Here is a tiny trained network, its code and every weight. The questions are about switching its units off for an input and a class, where a switched-off unit gives its printed mean instead of its output.

import numpy as np


def w(rows, s, z=0):
    codes = np.array(rows[::2]) - 128.0
    scale = np.full(codes.shape[1], s)
    scale[-1] = z or s
    return codes * scale


def f(y):
    return np.maximum(y, 0)


def log_softmax(a):
    a = a - a.max(-1, keepdims=True)
    return a - np.log(np.exp(a).sum(-1, keepdims=True))


def net(x, mask):
    res = np.array(x, float).reshape(1, 7) / 4 @ E
    y = f(res @ A[0][:, :-1].T + A[0][:, -1])
    res = res + np.where(mask, y, B[0][:, -1]) @ B[0][:, :-1]
    return log_softmax(res[-1] @ U[:, :-1].T + U[:, -1])


A, B = {}, {}
E = w([
[225,71,66],'x0',
[128,129,128],'x1',
[145,91,202],'x2',
[128,124,126],'x3',
[128,129,128],'x4',
[126,130,127],'x5',
[41,1,99],'x6',
],0.0099)
A[0] = w([
[119,83,137,134],'neuron 0',
[63,99,114,122],'neuron 1',
[145,95,248,198],'neuron 2',
[160,174,125,40],'neuron 3',
[117,96,117,36],'neuron 4',
[150,162,131,53],'neuron 5',
[186,100,106,155],'neuron 6',
[70,150,200,152],'neuron 7',
[179,106,99,84],'neuron 8',
[181,168,159,2],'neuron 9',
[99,93,107,42],'neuron 10',
[96,76,107,57],'neuron 11',
[116,94,121,78],'neuron 12',
[112,161,164,150],'neuron 13',
[156,114,115,59],'neuron 14',
[119,144,66,189],'neuron 15',
[104,99,111,15],'neuron 16',
[185,82,191,161],'neuron 17',
[125,78,188,135],'neuron 18',
[69,88,70,95],'neuron 19',
[130,127,128,112],'neuron 20',
[89,62,106,68],'neuron 21',
[74,156,145,28],'neuron 22',
[87,184,79,140],'neuron 23',
[100,146,130,98],'neuron 24',
[139,155,129,65],'neuron 25',
[189,76,97,43],'neuron 26',
[154,220,80,122],'neuron 27',
[70,166,130,100],'neuron 28',
[87,136,65,150],'neuron 29',
[59,154,177,78],'neuron 30',
[90,140,135,104],'neuron 31',
],0.015,0.0086)
B[0] = w([
[163,185,128,176],'neuron 0',
[173,191,120,190],'neuron 1',
[95,177,38,253],'neuron 2',
[158,138,156,172],'neuron 3',
[156,146,173,140],'neuron 4',
[139,158,162,157],'neuron 5',
[47,104,141,214],'neuron 6',
[136,73,115,232],'neuron 7',
[60,16,201,178],'neuron 8',
[199,192,206,177],'neuron 9',
[206,185,196,151],'neuron 10',
[170,186,166,170],'neuron 11',
[170,176,149,150],'neuron 12',
[118,83,94,199],'neuron 13',
[131,46,254,140],'neuron 14',
[83,113,65,205],'neuron 15',
[196,165,195,138],'neuron 16',
[83,158,27,214],'neuron 17',
[108,182,73,187],'neuron 18',
[144,228,196,195],'neuron 19',
[86,150,98,128],'neuron 20',
[176,154,153,189],'neuron 21',
[165,61,182,152],'neuron 22',
[120,137,81,196],'neuron 23',
[135,62,150,146],'neuron 24',
[189,173,140,145],'neuron 25',
[92,27,210,185],'neuron 26',
[122,135,154,254],'neuron 27',
[159,27,158,177],'neuron 28',
[80,150,42,184],'neuron 29',
[155,53,160,194],'neuron 30',
[130,39,152,153],'neuron 31',
],0.0067,0.0097)
U = w([
[89,128,105,255],'0',
[178,174,192,7],'1',
[137,93,59,207],'2',
[91,17,174,39],'3',
[90,131,74,165],'4',
[82,139,2,47],'5',
],0.0099,0.008)

Each question gives the input, the list of numbers given to net, and the class t.
The units are the neurons (one row each of A and B). Each row of codes is followed by its name. A weight is (code - 128) times the scale printed after its matrix; where a second scale follows, it is the last column's (A, B and U).
mask holds one flag per neuron, in row order. A switched-off neuron (its flag False) gives its mean, the last column of its row in B, instead of its output. The means were averaged over made-up inputs and are rounded, as every weight is.
A unit's drop is (log p(t) with every unit on - log p(t) with that unit switched off) / (log p(t) with every unit on - log p(t) with every unit switched off).
The circuit of an input: a set's keep is (log p(t) with only the set's units on - log p(t) with every unit switched off) / (log p(t) with every unit on - log p(t) with every unit switched off). Starting from the 12 units with the biggest drops (on a tie, the unit counted first), units are removed one at a time, each time the one whose removal leaves the highest keep (on an exact tie, the one counted first), for as long as the keep stays at least 0.8.
units of the circuit, in order: the units of the circuit, biggest drop first
unit that matters most: the unit with the biggest drop
top k neurons: the k neurons with the biggest drops, biggest first
drop when u is switched off: that unit's drop, to one decimal
input [-6,5,8,6,-4,-2,-1], class 5: units of the circuit, in order : (neuron 2; neuron 18)
input [7,4,8,-5,-8,5,0], class 5: top 2 neurons : (neuron 17; neuron 2)
input [-8,2,5,4,3,-7,1], class 3: top neuron : (neuron 30)
input [7,-4,4,4,-2,-4,-5], class 3: units of the circuit, in order : (neuron 8; neuron 26)
input [4,3,6,3,-4,-4,5], class 5: units of the circuit, in order : (neuron 17; neuron 18)
input [-7,-6,7,4,7,3,-5], class 3: top 4 neurons : (neuron 30; neuron 7; neuron 28; neuron 22)
input [4,7,8,2,2,2,-5], class 5: units of the circuit, in order : (neuron 17; neuron 2)
input [8,2,-7,4,-6,8,1], class 3: units of the circuit, in order : (neuron 26; neuron 8)
input [-2,-2,8,7,-6,2,-3], class 5: top 2 neurons : (neuron 2; neuron 17)
input [-5,-5,7,5,-2,5,-6], class 5: top 2 neurons : (neuron 2; neuron 17)
input [8,-7,7,-1,0,-5,-2], class 3: top 4 neurons : (neuron 26; neuron 8; neuron 14; neuron 6)
input [-3,2,6,2,4,3,4], class 5: top 2 neurons : (neuron 2; neuron 18)
input [4,-5,8,-5,8,2,-7], class 5: top 3 neurons : (neuron 17; neuron 2; neuron 19)
input [0,-5,0,4,5,-3,6], class 1: unit that matters most : neuron 19
input [5,2,-4,-3,-8,1,6], class 1: drop when neuron 29 is switched off : -0.1
input [-8,3,4,4,3,-2,-1], class 3: drop when neuron 1 is switched off : 0.0
input [-6,-6,4,7,1,4,-1], class 2: drop when neuron 6 is switched off : 0.2
